Here is a tiny trained network, its code and every weight. The questions are about switching its units off for an input and a class, where a switched-off unit gives its printed mean instead of its output.

import numpy as np


def w(rows, s, z=0):
    codes = np.array(rows[::2]) - 128.0
    scale = np.full(codes.shape[1], s)
    scale[-1] = z or s
    return codes * scale


def f(y):
    return y / 2 * (1 + np.tanh(0.7978845608 * (y + 0.044715 * y**3)))


def log_softmax(a):
    a = a - a.max(-1, keepdims=True)
    return a - np.log(np.exp(a).sum(-1, keepdims=True))


def net(x, mask):
    res = np.array(x, float).reshape(1, 8) / 4 @ E
    y = f(res @ A[0][:, :-1].T + A[0][:, -1])
    res = res + np.where(mask, y, B[0][:, -1]) @ B[0][:, :-1]
    return log_softmax(res[-1] @ U[:, :-1].T + U[:, -1])


A, B = {}, {}
E = w([
[128,133,130,139,138],'x0',
[236,47,86,151,137],'x1',
[130,135,126,138,133],'x2',
[113,70,184,232,4],'x3',
[130,132,123,134,128],'x4',
[132,140,120,148,135],'x5',
[221,212,234,115,101],'x6',
[132,143,117,155,136],'x7',
],0.012)
A[0] = w([
[110,128,176,98,113,143],'n1',
[220,90,107,137,107,55],'n2',
[191,139,165,135,45,58],'n3',
[112,142,144,97,70,119],'n4',
[138,202,131,74,198,213],'n5',
[135,108,113,150,74,204],'n6',
[63,187,239,192,126,115],'n7',
[202,133,96,135,70,43],'n8',
[105,77,58,106,208,151],'n9',
[232,180,176,105,133,4],'n10',
[110,114,77,118,177,121],'n11',
[118,110,76,112,180,132],'n12',
[30,99,97,159,116,11],'n13',
[132,54,65,143,154,133],'n14',
[148,159,83,188,108,148],'n15',
[136,213,122,69,166,21],'n16',
[119,75,131,166,75,159],'n17',
[125,90,146,113,146,91],'n18',
[6,88,60,165,135,118],'n19',
[234,85,115,153,104,180],'n20',
[129,201,135,132,76,130],'n21',
[151,171,136,170,139,176],'n22',
[171,98,116,98,217,109],'n23',
[75,158,119,118,138,62],'n24',
[114,220,90,49,174,155],'n25',
],0.012)
B[0] = w([
[175,167,152,102,118,155],'n1',
[120,53,212,139,225,160],'n2',
[183,157,99,102,168,175],'n3',
[157,149,154,111,103,150],'n4',
[57,128,127,195,123,249],'n5',
[173,126,128,91,179,194],'n6',
[207,216,68,108,122,205],'n7',
[150,163,178,71,147,142],'n8',
[158,187,53,39,82,226],'n9',
[34,99,159,255,109,171],'n10',
[131,189,98,72,58,180],'n11',
[158,186,74,97,48,187],'n12',
[175,138,148,54,222,158],'n13',
[132,161,65,116,26,195],'n14',
[123,135,129,119,136,151],'n15',
[236,94,182,102,244,172],'n16',
[134,64,173,153,148,198],'n17',
[109,100,118,141,112,125],'n18',
[50,4,207,195,253,219],'n19',
[41,79,164,222,68,211],'n20',
[156,131,135,110,150,168],'n21',
[180,96,122,88,143,167],'n22',
[131,135,86,142,66,190],'n23',
[99,56,95,244,89,141],'n24',
[42,38,191,212,178,238],'n25',
],0.0077,0.017)
U = w([
[1,122,169,209,81,64],'0',
[144,142,230,149,226,252],'1',
[215,249,73,112,27,92],'2',
],0.0092,0.0027)

Each question gives the input, the list of numbers given to net, and the class t.
The units are the neurons (one row each of A and B). Each row of codes is followed by its name. A weight is (code - 128) times the scale printed after its matrix; where a second scale follows, it is the last column's (A, B and U).
mask holds one flag per neuron, in row order. A switched-off neuron (its flag False) gives its mean, the last column of its row in B, instead of its output. The means were averaged over made-up inputs and are rounded, as every weight is.
A unit's drop is (log p(t) with every unit on - log p(t) with that unit switched off) / (log p(t) with every unit on - log p(t) with every unit switched off).
The circuit of an input: a set's keep is (log p(t) with only the set's units on - log p(t) with every unit switched off) / (log p(t) with every unit on - log p(t) with every unit switched off). Starting from the 12 units with the biggest drops (on a tie, the unit counted first), units are removed one at a time, each time the one whose removal leaves the highest keep (on an exact tie, the one counted first), for as long as the keep stays at least 0.8.
units of the circuit, in order: the units of the circuit, biggest drop first
most important unit: the unit with the biggest drop
k most important neurons: the k neurons with the biggest drops, biggest first
drop of u: that unit's drop, to one decimal
input [3,-1,-4,-8,3,-7,-2,3], class 0: most important unit : n25
input [-5,1,3,-6,0,-5,6,7], class 0: 2 most important neurons : [n10, n5]
input [-1,-2,4,8,2,-7,1,3], class 2: units of the circuit, in order : [n7, n25]
input [-7,-1,-8,2,-2,-5,1,4], class 2: 3 most important neurons : [n19, n25, n2]
input [-7,-8,-4,-1,3,4,4,-7], class 1: 2 most important neurons : [n25, n16]
input [-8,1,-8,3,-7,1,3,8], class 1: 3 most important neurons : [n9, n14, n12]
input [1,8,-7,-1,8,4,6,7], class 0: 2 most important neurons : [n20, n10]
input [-1,-3,-1,-7,5,8,-2,-6], class 0: 2 most important neurons : [n25, n5]
input [5,1,7,7,-7,8,3,7], class 1: 3 most important neurons : [n9, n14, n17]
input [-6,2,-2,-4,-5,2,0,-4], class 2: 2 most important neurons : [n19, n10]
input [1,8,4,7,-4,2,1,-2], class 1: 3 most important neurons : [n2, n6, n3]
input [-6,1,-8,5,2,1,3,-6], class 1: 3 most important neurons : [n9, n14, n12]
input [1,4,-1,0,-6,-3,-2,-1], class 2: 3 most important neurons : [n25, n19, n5]
input [-1,3,8,-8,-4,6,3,1], class 0: most important unit : n5
input [1,3,-5,-5,-6,-6,1,2], class 0: 3 most important neurons : [n25, n7, n5]
input [8,7,3,-2,-6,-1,7,8], class 0: 2 most important neurons : [n20, n10]
input [4,-8,0,3,-1,1,-8,-6], class 1: drop of n13 : 0.5
input [-2,4,2,3,-4,0,1,-2], class 1: drop of n11 : 0.2
input [2,2,7,-3,-3,5,-8,0], class 2: drop of n9 : 0.4
input [1,-1,-1,6,1,-8,6,1], class 2: units of the circuit, in order : [n7]
